Here is a tiny trained network, its code and every weight. The questions are about switching its units off for an input and a target symbol, where a switched-off unit gives its printed mean instead of its output.

import numpy as np


def w(rows, s, z=0):
    codes = np.array(rows[::2]) - 128.0
    scale = np.full(codes.shape[1], s)
    scale[-1] = z or s
    return codes * scale


def f(y):
    return np.maximum(y, 0)


def softmax(a):
    e = np.exp(a - a.max(-1, keepdims=True))
    return e / e.sum(-1, keepdims=True)


def log_softmax(a):
    a = a - a.max(-1, keepdims=True)
    return a - np.log(np.exp(a).sum(-1, keepdims=True))


def net(x, mask):
    ids = ['ΛΣεζθμξτ'.index(c) for c in x.split()]
    T = len(ids)
    res = E[ids] + P[:T]
    r = res
    for j in range(3):
        rows = slice(2 * j, 2 * j + 2)
        q, k, v = (r @ M[0][rows].T for M in (Q, K, V))
        z = softmax(np.where(np.tri(T) > 0, q @ k.T / 2**0.5, -1e9)) @ v
        o = O[0][rows]
        res = res + np.where(mask[j], z, o[:, -1]) @ o[:, :-1]
    y = f(res @ A[0][:, :-1].T + A[0][:, -1])
    res = res + np.where(mask[3:27], y, B[0][:, -1]) @ B[0][:, :-1]
    return log_softmax(res[-1] @ U[:, :-1].T + U[:, -1])


Q, K, V, O, A, B = {}, {}, {}, {}, {}, {}
E = w([
[78,89,184],'Λ',
[252,213,144],'Σ',
[44,117,101],'ε',
[85,163,66],'ζ',
[210,178,167],'θ',
[178,132,209],'μ',
[160,197,80],'ξ',
[195,17,45],'τ',
],0.014)
P = w([
[99,155,158],'0',
[170,137,87],'1',
[51,131,183],'2',
[165,78,46],'3',
[50,154,183],'4',
[184,88,1],'5',
],0.0096)
Q[0] = w([
[84,248,122],'h1',
[105,220,244],'h1',
[35,154,93],'h2',
[152,145,236],'h2',
[96,123,153],'h3',
[189,96,189],'h3',
],0.012)
K[0] = w([
[113,95,232],'h1',
[45,250,162],'h1',
[131,161,167],'h2',
[95,131,139],'h2',
[130,108,185],'h3',
[148,94,157],'h3',
],0.014)
V[0] = w([
[191,92,254],'h1',
[61,92,147],'h1',
[199,119,193],'h2',
[147,154,109],'h2',
[120,74,136],'h3',
[92,110,176],'h3',
],0.014)
O[0] = w([
[182,21,164,232],'h1',
[254,141,47,12],'h1',
[161,102,164,250],'h2',
[91,118,171,187],'h2',
[149,158,155,34],'h3',
[226,181,59,54],'h3',
],0.0079,0.0025)
A[0] = w([
[179,235,177,201],'n1',
[112,33,149,176],'n2',
[117,203,81,214],'n3',
[132,85,125,198],'n4',
[193,144,69,114],'n5',
[159,126,53,26],'n6',
[124,168,178,150],'n7',
[74,97,110,49],'n8',
[100,225,179,100],'n9',
[147,71,187,52],'n10',
[93,121,76,81],'n11',
[134,224,153,237],'n12',
[45,99,190,138],'n13',
[94,132,102,122],'n14',
[78,147,184,122],'n15',
[138,33,35,125],'n16',
[216,141,211,168],'n17',
[74,198,49,116],'n18',
[125,188,112,133],'n19',
[113,113,103,81],'n20',
[135,105,77,255],'n21',
[142,85,168,146],'n22',
[209,182,63,171],'n23',
[188,2,200,155],'n24',
],0.0094,0.0043)
B[0] = w([
[94,129,51,173],'n1',
[107,93,143,196],'n2',
[149,141,111,175],'n3',
[128,49,133,168],'n4',
[237,124,253,146],'n5',
[139,146,114,136],'n6',
[96,161,139,155],'n7',
[128,154,131,138],'n8',
[40,153,99,159],'n9',
[127,161,119,177],'n10',
[193,122,190,146],'n11',
[138,145,63,174],'n12',
[207,127,179,180],'n13',
[168,162,188,146],'n14',
[158,204,218,159],'n15',
[88,104,146,159],'n16',
[101,79,110,209],'n17',
[146,116,164,178],'n18',
[105,140,111,151],'n19',
[141,127,179,132],'n20',
[151,93,118,168],'n21',
[128,142,88,178],'n22',
[158,94,131,162],'n23',
[90,136,96,250],'n24',
],0.0068,0.012)
U = w([
[72,185,46,146],'Λ',
[109,220,174,231],'Σ',
[211,193,71,195],'ε',
[135,158,121,29],'ζ',
[255,141,135,96],'θ',
[148,139,180,135],'μ',
[64,58,33,166],'ξ',
[114,157,252,4],'τ',
],0.0079,0.0036)

Each question gives the input, a string of symbols that net reads in full, and the target symbol t.
The units are the heads (2 rows each of Q, K, V and O) and the neurons (one row each of A and B). Each row of codes is followed by its name. A weight is (code - 128) times the scale printed after its matrix; where a second scale follows, it is the last column's (O, A, B and U).
mask holds one flag per unit, heads first, then neurons. A switched-off unit (its flag False) gives its mean, the last column of its rows in O or B, instead of its output. The means were averaged over made-up inputs and are rounded, as every weight is.
A unit's drop is (log p(t) with every unit on - log p(t) with that unit switched off) / (log p(t) with every unit on - log p(t) with every unit switched off).
The circuit of an input: a set's keep is (log p(t) with only the set's units on - log p(t) with every unit switched off) / (log p(t) with every unit on - log p(t) with every unit switched off). Starting from the 12 units with the biggest drops (on a tie, the unit counted first), units are removed one at a time, each time the one whose removal leaves the highest keep (on an exact tie, the one counted first), for as long as the keep stays at least 0.8.
circuit, biggest first: the units of the circuit, biggest drop first
top k neurons: the k neurons with the biggest drops, biggest first
which heads matter: for each layer, one digit per head in row order, 1 if its drop is at least 0.15 and else 0, layers parted by /
drop when u is switched off: that unit's drop, to one decimal
input μ ζ Λ ε μ, target θ: circuit, biggest first -> h1
input Σ Σ μ ε, target τ: which heads matter -> 100
input ε μ ξ, target ε: which heads matter -> 101
input ε μ ξ Λ ζ ξ, target θ: circuit, biggest first -> n5, h1
input μ ξ ξ μ, target Σ: circuit, biggest first -> h1, n15
input ξ ξ ξ, target Σ: which heads matter -> 101
input Λ ζ ξ ξ ζ Σ, target Σ: which heads matter -> 101
input Σ ξ ξ ξ θ Σ, target Σ: circuit, biggest first -> h1, h3, n15
input Σ ξ μ μ, target τ: top 2 neurons -> n15, n13
input ε ε Σ Σ ε Λ, target τ: circuit, biggest first -> h1, n13, n15
input ζ μ θ ξ ξ ε, target Σ: which heads matter -> 100
input ε ζ ζ, target ε: which heads matter -> 100
input Σ μ Σ θ, target ξ: which heads matter -> 000
input Σ μ μ Σ ξ, target ξ: which heads matter -> 100
input ζ μ Λ, target Λ: which heads matter -> 101
input μ Σ ξ, target ξ: top neuron -> n24
input ξ Σ μ θ, target τ: circuit, biggest first -> h1, h3, h2
input μ Σ θ, target ξ: top 2 neurons -> n24, n17
input Λ θ ε θ Σ, target ε: top 2 neurons -> n1, n12
input ξ Σ μ Λ, target τ: top 2 neurons -> n13, n15
input ξ θ ε μ ξ, target ε: top neuron -> n5
input ζ Λ μ, target Λ: top 2 neurons -> n1, n9
input ε Σ ζ Σ Σ θ, target τ: drop when h1 is switched off -> 0.8
input ε ε Σ, target ε: drop when n5 is switched off -> 0.2
input Λ ε μ, target θ: drop when h1 is switched off -> 1.0
input Σ Σ μ τ μ, target ξ: drop when h1 is switched off -> 0.8
